[[ 0.25 -0.07  0.29  0.11 -0.10  0.02  0.17 -0.04  0.16]
 [ 2.03 -3.95  2.05  1.79 -4.01 -3.92  1.89 -3.88  1.90]
 [-2.43  5.37 -2.60 -2.31  5.35  5.20 -2.32  5.25 -2.35]
 [ 0.03 -0.29 -0.02  0.15 -0.24 -0.39  0.14 -0.28  0.11]
 [-2.33  3.70 -2.35 -2.09  3.80  3.66 -2.18  3.69 -2.20]
 [-0.12  0.88 -0.19 -0.06  0.88  0.72 -0.01  0.85 -0.07]
 [ 0.00  0.72  0.01 -0.10  0.66  0.83 -0.12  0.68 -0.07]]
->
[[ 2.03 -3.95  2.05  1.79 -4.01 -3.92  1.89 -3.88  1.90]
 [ 0.25 -0.07  0.29  0.11 -0.10  0.02  0.17 -0.04  0.16]
 [ 0.00  0.72  0.01 -0.10  0.66  0.83 -0.12  0.68 -0.07]
 [ 0.03 -0.29 -0.02  0.15 -0.24 -0.39  0.14 -0.28  0.11]
 [-0.12  0.88 -0.19 -0.06  0.88  0.72 -0.01  0.85 -0.07]
 [-2.33  3.70 -2.35 -2.09  3.80  3.66 -2.18  3.69 -2.20]
 [-2.43  5.37 -2.60 -2.31  5.35  5.20 -2.32  5.25 -2.35]]

[[ 0.07 -0.66 -0.69 -0.73  0.10 -0.60]
 [ 2.01 -4.79 -4.02 -4.88  1.99 -4.83]
 [-4.03  6.08  6.25  6.12 -4.09  5.68]]
->
[[-4.03  6.08  6.25  6.12 -4.09  5.68]
 [ 0.07 -0.66 -0.69 -0.73  0.10 -0.60]
 [ 2.01 -4.79 -4.02 -4.88  1.99 -4.83]]

[[ 0.15 -0.10 -0.30  0.33  2.05  0.35  1.41  0.86 -0.67 -0.30 -0.62]
 [-0.57 -0.50 -1.18 -0.22 -2.00  0.36 -1.31 -0.69  1.58  0.53  0.99]
 [-0.88 -1.26 -0.87 -1.56 -5.66  0.71 -4.22 -2.79  4.32  0.72  2.53]
 [ 0.29 -0.17  0.48 -0.31  0.31  0.01  0.03  0.13 -0.19 -0.11 -0.24]
 [-1.49 -3.90 -5.46 -1.39 -3.47  3.13 -2.74 -0.45  5.65  1.50  2.66]
 [ 0.37  0.22 -0.15  0.82  3.36  0.14  2.42  1.69 -1.90 -0.36 -1.28]
 [ 0.94  1.56  4.38 -1.24 -3.73 -2.43 -2.86 -2.04 -0.88 -0.10  0.25]
 [ 0.16  0.72  0.85  0.27  0.40 -0.55  0.38 -0.03 -0.82 -0.25 -0.36]]
->
[[ 0.94  1.56  4.38 -1.24 -3.73 -2.43 -2.86 -2.04 -0.88 -0.10  0.25]
 [ 0.16  0.72  0.85  0.27  0.40 -0.55  0.38 -0.03 -0.82 -0.25 -0.36]
 [ 0.29 -0.17  0.48 -0.31  0.31  0.01  0.03  0.13 -0.19 -0.11 -0.24]
 [ 0.37  0.22 -0.15  0.82  3.36  0.14  2.42  1.69 -1.90 -0.36 -1.28]
 [ 0.15 -0.10 -0.30  0.33  2.05  0.35  1.41  0.86 -0.67 -0.30 -0.62]
 [-0.88 -1.26 -0.87 -1.56 -5.66  0.71 -4.22 -2.79  4.32  0.72  2.53]
 [-0.57 -0.50 -1.18 -0.22 -2.00  0.36 -1.31 -0.69  1.58  0.53  0.99]
 [-1.49 -3.90 -5.46 -1.39 -3.47  3.13 -2.74 -0.45  5.65  1.50  2.66]]

[[ 4.08  0.03  3.79  4.12 -0.02  4.08  4.12  0.04  4.09  0.03  3.15  4.04
   3.57]
 [-0.18  0.11  0.09 -0.11  0.52  0.09 -0.13  0.19  0.02  0.30  0.05  0.17
   0.06]
 [-5.02  0.16 -4.51 -4.98  0.72 -4.69 -4.90  0.27 -4.62  0.42 -3.55 -4.23
  -4.15]
 [ 7.04 -0.11  6.37  6.96 -0.76  6.67  7.02 -0.27  6.75 -0.30  5.15  6.35
   5.96]
 [-0.21 -0.10 -0.31 -0.30 -0.42 -0.44 -0.25 -0.19 -0.38 -0.26 -0.24 -0.54
  -0.25]
 [ 5.03 -0.17  4.83  4.94 -0.70  4.73  4.82 -0.27  4.58 -0.41  3.76  4.15
   4.47]
 [ 1.21 -0.08  0.85  1.11 -0.24  0.97  1.24 -0.16  1.16 -0.15  0.84  1.05
   0.85]]
->
[[ 7.04 -0.11  6.37  6.96 -0.76  6.67  7.02 -0.27  6.75 -0.30  5.15  6.35
   5.96]
 [ 5.03 -0.17  4.83  4.94 -0.70  4.73  4.82 -0.27  4.58 -0.41  3.76  4.15
   4.47]
 [ 4.08  0.03  3.79  4.12 -0.02  4.08  4.12  0.04  4.09  0.03  3.15  4.04
   3.57]
 [ 1.21 -0.08  0.85  1.11 -0.24  0.97  1.24 -0.16  1.16 -0.15  0.84  1.05
   0.85]
 [-0.18  0.11  0.09 -0.11  0.52  0.09 -0.13  0.19  0.02  0.30  0.05  0.17
   0.06]
 [-0.21 -0.10 -0.31 -0.30 -0.42 -0.44 -0.25 -0.19 -0.38 -0.26 -0.24 -0.54
  -0.25]
 [-5.02  0.16 -4.51 -4.98  0.72 -4.69 -4.90  0.27 -4.62  0.42 -3.55 -4.23
  -4.15]]

[[ 0.05  0.01 -0.12  0.16 -0.22 -0.16  0.05 -0.14]
 [ 1.88  1.46  1.25  2.25 -3.26 -3.48  2.07  0.39]
 [-3.15 -3.15 -2.57 -3.11  6.09  6.30 -3.15  3.70]
 [ 0.42  0.08  0.15  0.71 -0.80 -1.10  0.58 -0.63]
 [ 3.09  2.60  2.18  3.52 -5.59 -6.12  3.33 -1.74]]
->
[[ 3.09  2.60  2.18  3.52 -5.59 -6.12  3.33 -1.74]
 [ 1.88  1.46  1.25  2.25 -3.26 -3.48  2.07  0.39]
 [ 0.42  0.08  0.15  0.71 -0.80 -1.10  0.58 -0.63]
 [ 0.05  0.01 -0.12  0.16 -0.22 -0.16  0.05 -0.14]
 [-3.15 -3.15 -2.57 -3.11  6.09  6.30 -3.15  3.70]]

[[-5.09  1.88  0.65 -1.13]
 [-0.49  0.40 -0.19  0.15]
 [-4.25  1.40  0.52 -1.00]
 [-5.94  2.03  0.69 -1.42]
 [ 5.43 -2.16 -1.71  1.41]
 [ 3.88 -1.48 -0.43  0.61]]
->
[[-5.94  2.03  0.69 -1.42]
 [-5.09  1.88  0.65 -1.13]
 [-4.25  1.40  0.52 -1.00]
 [-0.49  0.40 -0.19  0.15]
 [ 3.88 -1.48 -0.43  0.61]
 [ 5.43 -2.16 -1.71  1.41]]
